[115 146 136 120 149 128] gives 136
[143 115 120 125 152 141 118] gives 120
[107 130 104 102 135] gives 104
[135 140 103 134] gives 103
[111 102 130 119 100] gives 130
[125 124  99 116 103 134 109] gives 99
---
[[132 134 152 126 136]
 [127 106 117 130 129]
 [130 119 134 130 116]]
119

[[138 103 107 119]
 [101 132 106 142]
 [149 138 149 142]]
138

[[147 115 144 129 137]
 [ 99 141 112 129 119]
 [121 157 151 128 113]]
157

[[128 129 113 122 110 126 121]
 [141 137 144 154 129 129 126]
 [111 131 118 110 110 126 115]]
131

[[142 113 116 125 154]
 [121 131 129 119 134]
 [113 128 118 119 113]]
128

[[140 141 156 156]
 [112 124 130 147]
 [141 157 156 138]]
157

[[109 143 128 132 124 128 144]
 [104 130 122 145 123 125 125]
 [144 131 125 120 132 128 130]]
131

[[121 123 128 126 117 125]
 [141 153 114 151 118 152]
 [142 149 120 144 108 146]]
149

[[116 141 118 108 135 126]
 [136 134 126 144 121 111]
 [123 139 122 104 134 127]]
139

[[119 128 129 126 130 129]
 [108 129 130 127 128 127]
 [158 128 130 128 129 130]]
128
---
[114 117 111 153 154 129] yields 129

[[125 137 122 122]
 [104 148 123 148]
 [152 102 147 112]] yields 122

[150 119 117 116 116 114] yields 114

[151  99 124 141 122 121] yields 121

[151 147 122 128 113 107 100] yields 100

[149 139 146 146 115 110 121] yields 121

[[132 114 127 145 115]
 [102 149 140 109  99]] yields 115
---
[[134 133 142 126 114 146 148]
 [123 130 139 113 126 145 156]] yields 139

[[125 127 137 106 122 132 130]
 [126 131 131 125 132 133 124]
 [118 143 145 137 141 142 122]] yields 145

[111 139 103 108 105 133 153] yields 103

[103 155 119 114 124 129 131] yields 119

[149 111 128 119 128 134 130] yields 128

[148 154 150 144 154 156 144] yields 150

[[157 121 144 131 105 119 131]
 [152 111 129 110 126 132 112]] yields 129

[[128 131 143 107 124 141 151]
 [135 143 122 125 139 118 141]
 [150 149 120 141 130 112 138]] yields 120

[[117 156 118 113 156 131 113]
 [129 145 124 113 154 140 108]] yields 124
---
[114 116 134 132 111 100] Answer: 116
[108 104 104 135 140 109] Answer: 104
[106 110 122 115 108 129] Answer: 110
[119 151 116 148 131 125] Answer: 151
[132 131 109 147  99 152] Answer: 131
[127 145 153 144 155 153] Answer: 145
[145 116 112 150 109 113] Answer: 116
[127 118 144 137 157 120] Answer: 118
[139 129 119 144 108 150] Answer: 129
---
array([[130, 133, 127, 146],
       [127, 126, 130, 119],
       [126, 105, 125, 131]]) → 133

array([[140, 134, 117, 114, 129, 124, 128],
       [105, 127, 145, 123, 134, 142, 137],
       [128, 128, 127, 137, 131, 114, 125]]) → 129

array([[125, 142, 128, 133],
       [131, 136, 130, 144],
       [128, 120, 132, 150]]) → 142

array([[116, 122, 134, 116, 141, 149, 153],
       [133, 133, 135, 126, 139, 114, 147],
       [118, 110, 105, 132, 118, 140, 117]]) → 141

array([[149, 144, 131, 143, 132],
       [106, 116, 125, 114, 124],
       [133, 141, 123, 146, 117]]) → 131

array([[146, 149, 116, 143, 146],
       [101, 136, 114, 112, 114],
       [118, 137, 118, 123, 125]]) → 116
---
[[99, 141, 136, 127, 114, 134], [144, 110, 143, 138, 142, 119], [135, 114, 122, 143, 142, 139]] → 144
[[129, 142, 123, 124, 124, 130, 124], [130, 100, 124, 122, 123, 128, 124], [131, 125, 122, 122, 122, 131, 122]] → 130
[[120, 120, 119, 120, 133, 120, 133], [108, 135, 134, 135, 114, 136, 115], [100, 118, 117, 118, 134, 118, 135]] → 108
[[138, 142, 130, 130, 102, 144, 149], [129, 131, 141, 123, 113, 133, 101], [128, 116, 131, 130, 136, 124, 117]] → 129
[[120, 114, 122, 119, 119], [139, 125, 129, 142, 132], [109, 123, 115, 107, 111]] → 139
[[121, 117, 127, 150, 134, 133], [120, 117, 128, 150, 134, 133], [131, 125, 123, 133, 129, 134]] → 120
